Below are the code and all the weights of a small trained network. Each question names an input and a class and asks about switching units off, where a switched-off unit gives its printed mean instead of its output.

import numpy as np


def w(rows, s, z=0):
    codes = np.array(rows[::2]) - 128.0
    scale = np.full(codes.shape[1], s)
    scale[-1] = z or s
    return codes * scale


def f(y):
    return np.maximum(y, 0)


def log_softmax(a):
    a = a - a.max(-1, keepdims=True)
    return a - np.log(np.exp(a).sum(-1, keepdims=True))


def net(x, mask):
    res = np.array(x, float).reshape(1, 4) / 4 @ E
    y = f(res @ A[0][:, :-1].T + A[0][:, -1])
    res = res + np.where(mask, y, B[0][:, -1]) @ B[0][:, :-1]
    return log_softmax(res[-1] @ U[:, :-1].T + U[:, -1])


A, B = {}, {}
E = w([
[115,123,81,172,96,3],'x0',
[129,229,164,108,31,130],'x1',
[109,141,102,247,112,182],'x2',
[105,213,35,104,188,131],'x3',
],0.0052)
A[0] = w([
[128,53,200,143,79,125,84],'neuron 0',
[136,15,105,154,246,124,86],'neuron 1',
[126,121,99,158,117,45,93],'neuron 2',
[128,130,106,155,123,62,125],'neuron 3',
[134,86,158,135,104,129,88],'neuron 4',
[131,119,145,27,141,77,68],'neuron 5',
[138,222,169,116,43,126,100],'neuron 6',
[127,118,144,94,128,110,98],'neuron 7',
[128,143,114,216,120,165,83],'neuron 8',
[130,132,157,97,150,224,70],'neuron 9',
[124,130,139,116,138,157,188],'neuron 10',
[131,165,145,120,89,129,100],'neuron 11',
[132,118,137,58,133,95,81],'neuron 12',
[126,131,139,90,154,195,81],'neuron 13',
[126,110,144,120,113,123,116],'neuron 14',
[137,83,158,140,101,129,84],'neuron 15',
[119,209,49,98,195,130,116],'neuron 16',
[128,89,146,140,102,131,227],'neuron 17',
[128,119,137,85,135,109,254],'neuron 18',
[125,126,106,152,113,49,87],'neuron 19',
[135,177,144,110,86,128,88],'neuron 20',
[122,144,111,246,111,170,109],'neuron 21',
[121,154,108,120,146,130,84],'neuron 22',
[135,125,139,115,135,189,167],'neuron 23',
],0.013,0.0045)
B[0] = w([
[120,186,128,214,192,191,208],'neuron 0',
[36,137,2,90,47,158,253],'neuron 1',
[142,105,185,191,62,127,203],'neuron 2',
[166,120,168,162,70,109,197],'neuron 3',
[115,149,124,176,163,163,161],'neuron 4',
[137,14,137,122,182,203,187],'neuron 5',
[64,132,6,112,70,150,230],'neuron 6',
[138,93,122,124,154,149,148],'neuron 7',
[164,52,121,86,175,157,186],'neuron 8',
[118,84,199,210,63,125,194],'neuron 9',
[162,127,138,133,101,80,179],'neuron 10',
[94,128,79,124,108,141,166],'neuron 11',
[133,54,138,119,166,176,167],'neuron 12',
[123,78,166,199,79,150,177],'neuron 13',
[137,138,128,141,144,148,147],'neuron 14',
[117,153,130,177,164,172,164],'neuron 15',
[180,226,116,196,193,153,240],'neuron 16',
[212,212,103,111,144,73,213],'neuron 17',
[248,134,104,41,133,47,223],'neuron 18',
[145,97,177,191,68,135,193],'neuron 19',
[72,113,80,133,108,171,172],'neuron 20',
[194,44,132,50,182,135,220],'neuron 21',
[132,129,119,168,144,163,147],'neuron 22',
[191,124,148,147,76,77,191],'neuron 23',
],0.026,0.0061)
U = w([
[61,146,63,87,76,142,108],'0',
[139,107,201,182,57,96,115],'1',
[153,54,141,66,202,151,113],'2',
[139,234,133,179,210,157,106],'3',
[154,189,141,49,143,2,255],'4',
[47,144,188,106,163,114,92],'5',
],0.0081,0.0047)

Each question gives the input, the list of numbers given to net, and the class t.
The units are the neurons (one row each of A and B). Each row of codes is followed by its name. A weight is (code - 128) times the scale printed after its matrix; where a second scale follows, it is the last column's (A, B and U).
mask holds one flag per neuron, in row order. A switched-off neuron (its flag False) gives its mean, the last column of its row in B, instead of its output. The means were averaged over made-up inputs and are rounded, as every weight is.
A unit's drop is (log p(t) with every unit on - log p(t) with that unit switched off) / (log p(t) with every unit on - log p(t) with every unit switched off).
unit that matters most: the unit with the biggest drop
top k neurons: the k neurons with the biggest drops, biggest first
drop when u is switched off: that unit's drop, to one decimal
input [-1,-4,1,-5], class 3: top 2 neurons	[neuron 0; neuron 6]
input [4,5,-2,-1], class 0: unit that matters most	neuron 6
input [3,-4,4,-4], class 0: top 3 neurons	[neuron 1; neuron 16; neuron 5]
input [2,0,-7,-7], class 2: top 2 neurons	[neuron 5; neuron 16]
input [8,-8,3,-8], class 0: top 3 neurons	[neuron 1; neuron 16; neuron 9]
input [-7,6,5,4], class 1: top 3 neurons	[neuron 9; neuron 1; neuron 23]
input [-6,-7,-6,-1], class 0: top 2 neurons	[neuron 1; neuron 21]
input [4,2,1,6], class 3: top 2 neurons	[neuron 16; neuron 9]
input [-2,3,-6,-2], class 2: top 2 neurons	[neuron 5; neuron 1]
input [-5,-3,7,-5], class 2: top 2 neurons	[neuron 21; neuron 8]
input [7,-1,2,7], class 1: top 4 neurons	[neuron 2; neuron 19; neuron 3; neuron 0]
input [-3,5,7,-8], class 3: drop when neuron 17 is switched off	0.4
input [2,-4,-7,6], class 2: drop when neuron 12 is switched off	0.3
input [-1,-4,0,-5], class 3: unit that matters most	neuron 0
input [7,5,-8,-5], class 2: drop when neuron 1 is switched off	0.2
